2.75	-0.81	5.95	0.04	-0.85
2.35	-0.73	4.18	2.62	2.06
Out: -0.85

0.45	-2.96	0.95	1.39
4.86	-1.43	5.49	3.33
Out: 4.86

1.16	-0.57	0.73	1.14	2.50	0.78	-0.82
2.41	-2.51	3.15	1.11	-2.21	-4.08	-5.91
-0.17	0.38	2.94	-0.11	-2.52	-1.78	-3.80
Out: 2.50

-7.51	1.00	5.22	-3.02	1.45	2.90 Out: 1.45

-4.38	3.17	-0.10	-0.74	1.13
0.66	3.03	-6.43	0.31	-1.13
Out: 1.13

1.42	-1.15	-4.32	-0.92
3.69	0.99	-4.06	2.77
-5.44	-2.02	-2.00	-2.31
Out: 3.69

6.21	-3.82	0.45	-0.44	-2.97	0.69	-2.12 Out: -2.97

6.09	-7.17	3.50	-3.51	0.66 Out: 0.66

-2.51	-0.12	1.91	-0.24	-4.45
-1.76	1.80	2.26	0.81	6.34
Out: -4.45
---
[[ 5.61  0.50 -1.14 -1.80  0.77 -0.93 -0.96  1.92  5.10  3.72 -1.29  3.72]
 [ 1.12  0.21 -1.11  0.50 -3.32 -0.64 -2.07  2.40 -2.01  3.46 -0.31  3.46]
 [ 1.61  5.08  1.02  1.26 -0.31 -0.14  3.09 -4.27  1.62 -0.83  2.67 -0.83]
 [ 1.00  3.38 -1.45  4.13 -3.16 -0.07 -1.97 -0.06 -1.00  0.61  0.83  0.61]
 [-0.54  1.33 -0.52 -3.57 -0.15  4.45 -0.61  5.63 -2.63 -3.95  0.09 -3.95]
 [ 2.19 -0.29  0.80 -0.57 -0.46 -1.86 -1.56 -0.49 -1.33 -3.02 -0.29 -3.02]
 [ 3.16  2.64 -1.23  2.22 -2.71 -1.20  1.45  0.51 -4.73 -0.84 -0.40 -0.84]
 [-0.89  2.25 -0.38 -1.04 -2.65  0.37  4.26  0.04 -1.19  0.60 -0.37  0.60]
 [-0.68  2.56 -0.96  1.66 -1.89  0.03 -0.82 -2.70 -0.66  0.05  5.00
   0.05]] -> -0.68

[[ 1.33  2.24 -4.54 -1.12  0.29  1.53  1.02  4.24  3.87]
 [ 1.38 -2.00 -3.73  3.38 -3.05  2.69 -3.82  0.45 -1.14]
 [-1.25  4.08  3.10  2.46 -0.50  3.36  2.53 -3.17 -0.99]
 [ 0.62 -1.52 -3.10  2.83 -2.38  2.71 -5.43  1.00 -1.54]
 [ 2.10 -2.68  5.03 -4.04 -1.74 -2.65 -0.24  1.56  1.28]
 [ 4.72  0.21  1.51 -4.04  1.87 -1.53  1.13  4.18  0.58]
 [ 0.03  1.10  4.12 -2.01 -4.46 -2.78 -1.68 -2.52  2.44]
 [ 0.42  1.31 -6.38  0.33 -1.96  1.06 -2.56  2.23  2.35]
 [-0.10 -1.70  3.33 -3.12 -0.61 -5.69 -2.53 -1.57  1.07]
 [-3.49  2.75  1.25  0.62  0.98  1.65 -0.18 -2.35 -5.69]
 [ 1.59  0.62  1.07  4.56  0.29  4.39 -1.77 -1.66 -4.18]] -> 1.59

[[ 2.89  4.37  3.14 -2.20 -2.63  0.38 -1.85  4.04 -0.94 -2.08 -1.31]
 [-2.23 -0.25 -1.32 -1.81  1.14 -0.67  0.00 -7.00  3.83  0.47  1.08]
 [ 2.57  4.75  3.24 -2.94 -2.78  0.31 -1.98  2.92 -0.02 -2.22 -1.24]
 [ 1.86 -0.67  0.76  2.56 -0.72  0.60  0.40  6.87 -4.16 -0.14 -0.91]
 [ 0.39  4.33  1.85 -4.36 -1.43 -0.30 -1.91 -3.76  3.54 -1.58 -0.17]
 [ 2.92  3.28  2.81 -1.07 -2.45  0.55 -1.30  5.59 -2.10 -1.67 -1.32]
 [-2.84 -4.09 -3.07  1.87  2.54 -0.38  1.67 -4.71  1.26  1.98  1.41]
 [-0.55  3.25  0.94 -3.79 -0.73 -0.48 -1.46 -5.34  4.07 -1.08  0.22]
 [-0.42  3.47  1.04 -3.98 -0.85 -0.32 -1.51 -5.11  4.01 -1.16  0.17]] -> -0.42

[[-1.07 -1.12  0.76 -1.18  1.52  1.83 -2.38 -1.14  0.10 -1.05 -2.47]
 [-3.85 -3.33  1.33 -2.84 -2.36 -3.68  4.47  5.61  5.59  5.58  3.20]
 [-1.60 -0.76 -2.21 -0.51  1.26 -0.43  2.65  2.04  1.70  2.04  2.64]
 [-4.27 -4.40 -4.35 -4.54  5.86  5.63  0.94 -0.87 -0.97 -0.80  2.98]
 [-1.93 -1.71 -1.39 -1.70  2.68  2.25 -0.37 -0.35  0.20 -0.28  0.09]] -> -1.93

[[ 5.88 -5.96  4.45 -0.26  3.02 -0.27]
 [ 1.81  1.06 -3.86  0.63 -1.91  1.62]
 [-0.24  2.56 -1.09 -0.34 -1.57  0.51]
 [-1.83 -0.61 -1.18 -0.01 -2.88  2.52]
 [-0.69  0.81  1.71  1.65 -2.59  0.24]
 [-0.23  2.98  0.71  2.47 -0.72 -0.47]
 [ 0.31  3.86  1.50 -3.42  1.85  0.54]
 [-0.14 -1.64  0.95  0.41  1.56  2.68]
 [ 2.41 -2.76 -3.31 -0.16  0.01 -2.37]] -> 2.41

[[-1.36  1.73  0.16  4.34 -0.75 -4.31 -2.53]
 [-1.00  1.47  0.09  3.73 -0.79 -3.68 -2.16]
 [-1.24  1.64  0.12  4.12 -0.76 -4.09 -2.39]
 [-1.12  1.55  0.11  3.93 -0.77 -3.89 -2.27]
 [-2.02  2.57  0.57  6.34 -0.65 -5.98 -4.18]
 [-1.78  2.16  0.33  5.36 -0.71 -5.23 -3.26]
 [-1.68  2.04  0.27  5.08 -0.72 -5.00 -3.03]
 [-1.96  2.42  0.48  5.99 -0.67 -5.72 -3.82]
 [-1.47  1.83  0.19  4.57 -0.74 -4.53 -2.67]
 [-1.58  1.93  0.23  4.81 -0.73 -4.77 -2.85]
 [-1.87  2.29  0.39  5.65 -0.69 -5.48 -3.52]] -> -1.87
---
[[ 0.06  0.12  0.06  0.06  0.11  0.14]
 [ 0.03  0.01  0.06  0.04  0.02  0.10]
 [ 0.12  0.11  0.08 -0.12  0.05 -0.15]]	0.10

[[  86.964  -13.632  190.074 -194.375 -107.015 -107.843 -110.375]
 [  83.729 -103.714  192.572  -26.854 -131.598 -123.810 -132.442]
 [ 111.910 -167.332  -83.142   97.921  135.064  133.659  118.979]]	-132.442

[[-209.03  222.35    0.85 -163.56   26.49]
 [-209.03  222.35    0.85 -163.56   26.49]
 [-209.03  222.35    0.85  -88.89   26.49]]	26.49

[[-0.025 -0.205 -0.207  0.015  0.087  0.029]
 [-0.084 -0.118 -0.227 -0.005  0.135  0.023]
 [-0.023 -0.201 -0.182 -0.065  0.126  0.003]]	0.023

[[ 10.332  21.740   0.828 -17.059]
 [  4.966  16.294  -2.989  -8.396]
 [ -8.211  -2.981  -7.711  11.276]]	-8.396

[[  57.0 -219.6 -135.4   19.0 -226.3]
 [ 152.8 -172.9  154.7   39.3  -33.4]
 [ -32.6  -53.5 -165.3   91.3   80.8]]	-33.4
---
-2.69	2.13	1.42	-3.85	1.26
3.46	-0.37	-4.77	1.98	-5.23
-0.16	-3.81	4.77	6.68	7.44
--> 1.26

-0.35	-1.22	-0.59	1.13	1.41	2.67
-0.06	-0.73	-0.93	1.65	1.21	1.75
-6.60	-5.68	-0.66	7.00	3.26	3.54
--> 2.67

-3.51	-2.49	-3.70	0.51	-2.80	1.09	-0.38
-7.00	-1.20	1.35	2.42	-1.45	-1.27	-0.45
-3.70	-1.59	-0.06	0.65	-2.04	0.00	0.06
--> -0.38

-1.74	3.97	0.74	0.27	3.48	2.92	2.24
-0.25	-0.18	1.45	2.55	5.44	0.81	3.54
-3.04	-0.44	-2.82	1.79	6.39	0.67	1.30
--> 2.24

-2.73	-3.16	4.53	4.14
1.65	-2.76	3.80	4.15
5.51	-1.41	7.33	0.18
--> 4.14

0.64	-2.32	-1.02	-1.02
-0.18	-0.68	-2.91	-1.69
1.73	-2.98	5.82	2.80
--> -1.02

-0.60	1.53	2.52	-1.31	-3.04
1.53	0.14	-0.65	-0.86	5.82
-2.26	2.20	0.82	4.08	-2.00
--> -3.04
---
-3.01	1.67	0.76	5.93	-2.94
3.71	-0.81	2.45	-1.73	3.68
-3.14	5.95	-2.61	5.79	-3.05
value 1.67

5.64	6.27	6.58	-5.76
-3.71	6.09	1.18	-2.49
-2.86	-0.59	-4.51	5.08
value 6.27

-2.38	-4.40	3.50	2.87	-2.48
-4.08	1.39	-0.81	4.80	-4.00
0.32	6.10	-4.83	-0.09	0.35
value -4.40

-3.62	-1.27	4.24	0.55	-5.17
-3.25	4.17	4.71	4.66	0.83
-3.34	-0.10	4.87	-1.96	-5.37
value -1.27

-5.00	-0.27	-3.78	4.20	0.50
-1.75	6.52	1.35	-1.83	-1.68
2.61	1.96	4.90	-4.74	0.14
value -0.27

1.07	5.87	2.05	3.34	-1.27	3.13
-3.79	-0.23	1.59	-0.73	-1.34	-5.23
1.44	5.41	0.17	2.28	-0.84	0.12
value 5.87

-6.11	6.79	-1.85	1.80	-2.22
-0.73	-3.60	-7.23	-6.53	4.60
-1.33	2.88	4.73	-1.75	-5.27
value 6.79

6.65	-0.56	-2.56	-2.06	0.94	0.88
4.35	4.54	0.38	3.01	-0.33	3.13
5.62	0.79	-1.83	0.90	1.33	2.53
value -0.56
